Below are the code and all the weights of a small trained network. Each question names an input and a class and asks about switching units off, where a switched-off unit gives its printed mean instead of its output.

import numpy as np


def w(rows, s, z=0):
    codes = np.array(rows[::2]) - 128.0
    scale = np.full(codes.shape[1], s)
    scale[-1] = z or s
    return codes * scale


def norm(h):
    return h / np.sqrt((h * h).mean(-1, keepdims=True) + 1e-5)


def f(y):
    return np.maximum(y, 0)


def log_softmax(a):
    a = a - a.max(-1, keepdims=True)
    return a - np.log(np.exp(a).sum(-1, keepdims=True))


def net(x, mask):
    res = np.array(x, float).reshape(1, 8) / 4 @ E
    u = 0
    for l in range(2):
        y = f(norm(res) @ A[l][:, :-1].T + A[l][:, -1])
        res = res + np.where(mask[u : u + 9], y, B[l][:, -1]) @ B[l][:, :-1]
        u += 9
    return log_softmax(norm(res)[-1] @ U[:, :-1].T + U[:, -1])


A, B = {}, {}
E = w([
[21,106,83,159,100,62,43,207,124],'x0',
[226,40,68,36,212,67,153,133,111],'x1',
[219,97,113,130,151,207,126,160,197],'x2',
[134,123,232,236,160,95,119,36,143],'x3',
[211,142,133,61,62,18,101,104,254],'x4',
[55,93,114,137,151,208,54,186,154],'x5',
[241,74,83,164,232,135,121,159,199],'x6',
[106,119,237,99,86,107,65,137,216],'x7',
],0.0055)
A[0] = w([
[167,145,140,111,154,190,191,105,157,90],'L0N1',
[133,145,148,120,108,1,165,90,75,86],'L0N2',
[72,122,96,142,121,164,139,110,118,121],'L0N3',
[152,153,72,75,146,139,147,169,89,61],'L0N4',
[86,171,102,138,61,160,156,167,20,85],'L0N5',
[145,81,122,154,189,117,145,187,152,128],'L0N6',
[181,140,191,76,127,206,142,100,129,56],'L0N7',
[137,86,31,34,150,123,169,171,30,3],'L0N8',
[43,168,139,107,59,80,64,206,154,73],'L0N9',
],0.011,0.0036)
B[0] = w([
[148,59,184,127,86,126,131,128,144,194],'L0N1',
[150,137,105,164,128,37,109,94,118,217],'L0N2',
[190,139,85,85,57,134,139,158,144,178],'L0N3',
[73,100,155,109,177,147,146,74,41,197],'L0N4',
[138,160,103,198,87,156,151,171,92,219],'L0N5',
[148,132,127,138,120,116,41,164,66,224],'L0N6',
[142,67,138,175,117,160,142,55,136,188],'L0N7',
[161,91,10,47,169,166,140,55,100,254],'L0N8',
[71,138,190,55,107,169,66,89,165,247],'L0N9',
],0.014,0.0073)
A[1] = w([
[93,179,111,151,174,5,180,101,158,68],'L1N1',
[107,91,24,48,203,143,210,143,126,55],'L1N2',
[205,156,140,60,162,118,141,145,149,192],'L1N3',
[147,113,129,143,250,129,86,223,122,102],'L1N4',
[20,171,162,93,153,142,151,164,217,46],'L1N5',
[146,108,212,132,197,176,236,160,194,131],'L1N6',
[81,199,104,160,118,174,252,218,132,73],'L1N7',
[127,131,98,161,206,127,109,157,153,91],'L1N8',
[131,178,139,126,149,22,152,112,139,5],'L1N9',
],0.014,0.0023)
B[1] = w([
[234,225,112,114,122,20,127,114,136,172],'L1N1',
[103,92,151,69,213,160,220,95,63,255],'L1N2',
[49,130,138,170,112,172,142,107,62,170],'L1N3',
[115,193,99,147,214,129,161,180,248,190],'L1N4',
[64,115,178,11,118,143,96,153,117,187],'L1N5',
[109,47,113,161,97,80,106,84,199,158],'L1N6',
[105,165,102,244,67,123,199,227,114,161],'L1N7',
[158,101,167,102,137,150,66,186,154,149],'L1N8',
[206,189,97,120,130,65,101,130,72,171],'L1N9',
],0.017,0.0088)
U = w([
[109,97,70,60,233,197,221,81,24,242],'0',
[84,206,97,238,24,183,194,216,81,87],'1',
[18,183,200,21,61,164,50,145,141,95],'2',
[129,160,115,161,237,164,95,219,230,6],'3',
[209,231,114,131,118,11,111,84,94,223],'4',
[160,22,168,206,100,139,129,42,200,71],'5',
],0.011,0.0013)

Each question gives the input, the list of numbers given to net, and the class t.
The units are the neurons (one row each of A and B). Each row of codes is followed by its name. A weight is (code - 128) times the scale printed after its matrix; where a second scale follows, it is the last column's (A, B and U).
mask holds one flag per neuron, layer by layer. A switched-off neuron (its flag False) gives its mean, the last column of its row in B, instead of its output. The means were averaged over made-up inputs and are rounded, as every weight is.
A unit's drop is (log p(t) with every unit on - log p(t) with that unit switched off) / (log p(t) with every unit on - log p(t) with every unit switched off).
The circuit of an input: a set's keep is (log p(t) with only the set's units on - log p(t) with every unit switched off) / (log p(t) with every unit on - log p(t) with every unit switched off). Starting from the 12 units with the biggest drops (on a tie, the unit counted first), units are removed one at a time, each time the one whose removal leaves the highest keep (on an exact tie, the one counted first), for as long as the keep stays at least 0.8.
units of the circuit, in order: the units of the circuit, biggest drop first
most important unit: the unit with the biggest drop
top k neurons: the k neurons with the biggest drops, biggest first
top k neurons in layer l: the k neurons of layer l with the biggest drops, biggest first
drop when u is switched off: that unit's drop, to one decimal
input [2,0,-8,0,-8,-2,-6,5], class 1: units of the circuit, in order -> [L0N5]
input [7,-4,-2,3,-3,-2,-1,-2], class 1: top 2 neurons in layer 0 -> [L0N5; L0N3]
input [-1,3,4,8,-6,6,2,7], class 3: top 2 neurons -> [L1N4; L0N6]
input [-1,-1,3,4,-3,-2,7,-1], class 3: top 2 neurons -> [L0N6; L1N4]
input [-2,-4,0,0,-8,6,-5,5], class 1: top 2 neurons -> [L0N5; L1N7]
input [-8,-8,1,4,-6,-4,-4,3], class 5: top 2 neurons -> [L0N7; L1N6]
input [0,-5,6,0,3,-4,5,-6], class 5: top 2 neurons in layer 0 -> [L0N1; L0N8]
input [7,-1,8,8,1,7,0,1], class 2: top 3 neurons -> [L0N9; L1N5; L0N8]
input [1,-3,-6,-1,-8,4,-3,3], class 1: top 2 neurons -> [L0N5; L1N7]
input [-2,6,8,5,6,8,6,-5], class 3: top 2 neurons -> [L1N4; L0N6]
input [-3,-4,-6,-3,-2,0,-7,-5], class 1: drop when L0N5 is switched off -> 0.1
input [1,-8,7,5,5,6,4,-5], class 3: drop when L1N7 is switched off -> 0.0
input [7,-5,0,8,-2,-5,0,-8], class 1: drop when L1N7 is switched off -> 0.5
input [-6,5,-6,8,-5,0,-2,-7], class 4: most important unit -> L0N2
input [3,-8,-3,-8,1,-5,7,3], class 2: drop when L0N9 is switched off -> 0.3
